[[115 131 126 115 116]
 [132 137 132 149 123]
 [141 134 125 147 128]
 [123 121 131 153 125]]
|
[[132 137 132]
 [141 134 125]]

[[140 104 140 143]
 [116 152 111 108]
 [142 113 114 118]
 [134 116 144 145]]
|
[[116 152 111]
 [142 113 114]]

[[119 153 147]
 [113 150 111]
 [117 152 149]]
|
[[113 150 111]
 [117 152 149]]

[[143 105 106]
 [140 111 116]
 [150 103 111]]
|
[[140 111 116]
 [150 103 111]]

[[128 148 128 144 106]
 [119 133 153 120 128]
 [129 134 132 116 128]
 [147 127 122 146 135]
 [121 117 150 127 128]]
|
[[119 133 153]
 [129 134 132]]

[[133 144 101 129]
 [132 128 139 121]
 [124 124 126 132]
 [113 109 142 142]]
|
[[132 128 139]
 [124 124 126]]

[[138 121 148 102 108]
 [132 129 126 147 140]
 [145 131 136 110 117]
 [137 123 128 155 150]]
|
[[132 129 126]
 [145 131 136]]

[[135 155 128 121 123]
 [127 125 132 127 133]
 [132 126 135 130 130]]
|
[[127 125 132]
 [132 126 135]]

[[123 114 135 141 124]
 [122 122 115 131 139]
 [104 121 118 120 122]
 [147 128 142 143 123]
 [132 111 153 133 141]]
|
[[122 122 115]
 [104 121 118]]
---
[[115 129 138 109 125 137 119 120]
 [114 106 141 117 147 143 117 148]
 [118 130 120 124 126 127 124 143]]
|
[[115 138 125 119]
 [114 141 147 117]
 [118 120 126 124]]

[[139 141 153 118 126 128 139 117 153 119 138 121]
 [139 137 156 118 117 108 146 121 137 123 122 134]
 [132 133 154 108 120 124 142 125 147 128 142 123]
 [135 138 152 118 108 125 138 126 141 119 140 130]
 [119 136 152 112 117 127 141 127 149 113 127 130]
 [136 149 151 115 125 128 140 124 145 122 125 136]
 [141 149 153 125 129 128 141 124 153 126 135 124]
 [125 137 157 123 116 112 145 121 145 123 128 139]]
|
[[139 153 126 139 153 138]
 [139 156 117 146 137 122]
 [132 154 120 142 147 142]
 [135 152 108 138 141 140]
 [119 152 117 141 149 127]
 [136 151 125 140 145 125]
 [141 153 129 141 153 135]
 [125 157 116 145 145 128]]

[[147 103 115 119]
 [114 154 129 139]
 [137 136 123 101]
 [138 122 125 102]
 [130 116 126 146]
 [115 133 133 152]
 [135 103 127 134]
 [124 127 127 146]
 [121 111 128 147]
 [124 150 132 109]
 [127 147 127 107]]
|
[[147 115]
 [114 129]
 [137 123]
 [138 125]
 [130 126]
 [115 133]
 [135 127]
 [124 127]
 [121 128]
 [124 132]
 [127 127]]

[[128 128 128 128 131]
 [133 132 131 132 132]
 [116 119 121 117 109]
 [127 126 126 128 130]
 [117 116 116 116  99]
 [128 128 127 128 130]
 [128 128 129 128 129]
 [129 128 128 129 131]
 [129 129 129 129 133]
 [124 125 125 124 122]
 [134 133 132 133 137]
 [129 129 129 129 131]]
|
[[128 128 131]
 [133 131 132]
 [116 121 109]
 [127 126 130]
 [117 116  99]
 [128 127 130]
 [128 129 129]
 [129 128 131]
 [129 129 133]
 [124 125 122]
 [134 132 137]
 [129 129 131]]

[[113 115]
 [135 138]
 [106 122]
 [116 138]
 [149 129]
 [122 119]
 [131 136]
 [153 145]
 [138 114]]
|
[[113]
 [135]
 [106]
 [116]
 [149]
 [122]
 [131]
 [153]
 [138]]

[[116 124 128 123 139 140 114 111 129 142 114 129]
 [138 129 133 128 131 128 137 138 139 133 121 130]
 [148 127 124 133 132 135 120 155 131 139 119 127]
 [124 124 133 125 108 110 151 125 121 102 150 127]
 [125 129 132 129 119 120 149 124 141 114 141 132]
 [119 122 128 132 146 145 103 127 124 143 105 129]
 [138 117 126 131 117 117 135 142 131 116 141 129]
 [123 127 126 124 117 122 143 134 115 116 139 129]]
|
[[116 128 139 114 129 114]
 [138 133 131 137 139 121]
 [148 124 132 120 131 119]
 [124 133 108 151 121 150]
 [125 132 119 149 141 141]
 [119 128 146 103 124 105]
 [138 126 117 135 131 141]
 [123 126 117 143 115 139]]

[[139 135 146 105 153]
 [129 152 119 102 153]
 [124 154 119 102 154]
 [126 142 127 101 136]
 [124 154 120 105 154]
 [142 138 145 103 153]
 [134 126 122 120 155]
 [136 156 102 112 152]
 [126 146 128 101 136]]
|
[[139 146 153]
 [129 119 153]
 [124 119 154]
 [126 127 136]
 [124 120 154]
 [142 145 153]
 [134 122 155]
 [136 102 152]
 [126 128 136]]

[[128 127 128]
 [127 128 129]
 [128 126 127]
 [127 129 130]
 [128 149 129]
 [128 146 128]
 [129 104 128]
 [128 127 136]
 [129 127 100]]
|
[[128 128]
 [127 129]
 [128 127]
 [127 130]
 [128 129]
 [128 128]
 [129 128]
 [128 136]
 [129 100]]

[[119 131 138 150 132 125]
 [132 113 126 124 124 123]
 [126 128 126 128 125 134]
 [130 128 127 128 134 127]
 [131 137 130 129 125 132]
 [125 134 133 117 129 143]
 [127 131 130 123 130 136]
 [127 135 128 113 136 142]
 [129 114 124 124 122 115]
 [122 136 134 136 133 129]
 [123 135 129 119 134 141]
 [125 130 123 117 137 135]]
|
[[119 138 132]
 [132 126 124]
 [126 126 125]
 [130 127 134]
 [131 130 125]
 [125 133 129]
 [127 130 130]
 [127 128 136]
 [129 124 122]
 [122 134 133]
 [123 129 134]
 [125 123 137]]
---
[[128 128 130 123 128 133 134 128 128 129 131 122 130 133 131 130]
 [128 128 149 132 128 127 124 128 128 128 126 112 128 127 127 128]
 [129 128 133 127 128 130 136 128 128 129 130 120 128 131 129 128]]
|
[[130 128 128]
 [131 127 129]
 [133 127 131]
 [130 128 128]
 [122 112 120]
 [131 126 130]
 [129 128 129]
 [128 128 128]
 [128 128 128]
 [134 124 136]
 [133 127 130]
 [128 128 128]
 [123 132 127]
 [130 149 133]
 [128 128 128]
 [128 128 129]]

[[116 103 117 132 117 115 138 110 133 131 108]
 [123 106 148 140 137 137 149 126 127 137 115]
 [135 152 104 135 103 124 143 147 108 113 117]
 [131 104 132 147 129 149 135 120 106 140 107]
 [106 137 140 121 140 127 151 141 117 108 135]
 [119 119 143 121 115 120 135 118 108 153 108]
 [110 135 152 134 135 124 136 145 120 111 153]]
|
[[108 115 117 107 135 108 153]
 [131 137 113 140 108 153 111]
 [133 127 108 106 117 108 120]
 [110 126 147 120 141 118 145]
 [138 149 143 135 151 135 136]
 [115 137 124 149 127 120 124]
 [117 137 103 129 140 115 135]
 [132 140 135 147 121 121 134]
 [117 148 104 132 140 143 152]
 [103 106 152 104 137 119 135]
 [116 123 135 131 106 119 110]]

[[126 127 129 127 125 127 130 131 129 127 127]
 [129 122 122 131 131 135 126 122 128 126 130]
 [131 119 118 131 133 149 124 112 136 126 139]
 [128 123 123 130 130 137 127 121 133 126 132]
 [126 130 133 125 122 120 132 138 126 128 124]
 [133 120 116 134 138 154 121 103 139 128 142]]
|
[[127 130 139 132 124 142]
 [127 126 126 126 128 128]
 [129 128 136 133 126 139]
 [131 122 112 121 138 103]
 [130 126 124 127 132 121]
 [127 135 149 137 120 154]
 [125 131 133 130 122 138]
 [127 131 131 130 125 134]
 [129 122 118 123 133 116]
 [127 122 119 123 130 120]
 [126 129 131 128 126 133]]

[[ 98 128 125 120 118 133 133 131 145]
 [138 130 133 132 125 122 120 132 146]]
|
[[145 146]
 [131 132]
 [133 120]
 [133 122]
 [118 125]
 [120 132]
 [125 133]
 [128 130]
 [ 98 138]]

[[114 107 128 122 127]
 [114 107 129 122 127]
 [126 123 144 122 110]
 [142 143 132 143 142]
 [132 151 142 122 124]
 [141 149 129 144 143]
 [133 153 139 124 124]
 [145 155 128 136 142]
 [133 129 120 131 138]
 [141 141 132 139 142]
 [129 131 145 123 114]]
|
[[127 127 110 142 124 143 124 142 138 142 114]
 [122 122 122 143 122 144 124 136 131 139 123]
 [128 129 144 132 142 129 139 128 120 132 145]
 [107 107 123 143 151 149 153 155 129 141 131]
 [114 114 126 142 132 141 133 145 133 141 129]]

[[135 110 144 134 139 138 116 143 110]
 [128 143 113 148 137 122 123 149 121]]
|
[[110 121]
 [143 149]
 [116 123]
 [138 122]
 [139 137]
 [134 148]
 [144 113]
 [110 143]
 [135 128]]

[[136 132 117 148 131 121 133 122]
 [133 131 117 150 132 120 133 122]]
|
[[122 122]
 [133 133]
 [121 120]
 [131 132]
 [148 150]
 [117 117]
 [132 131]
 [136 133]]
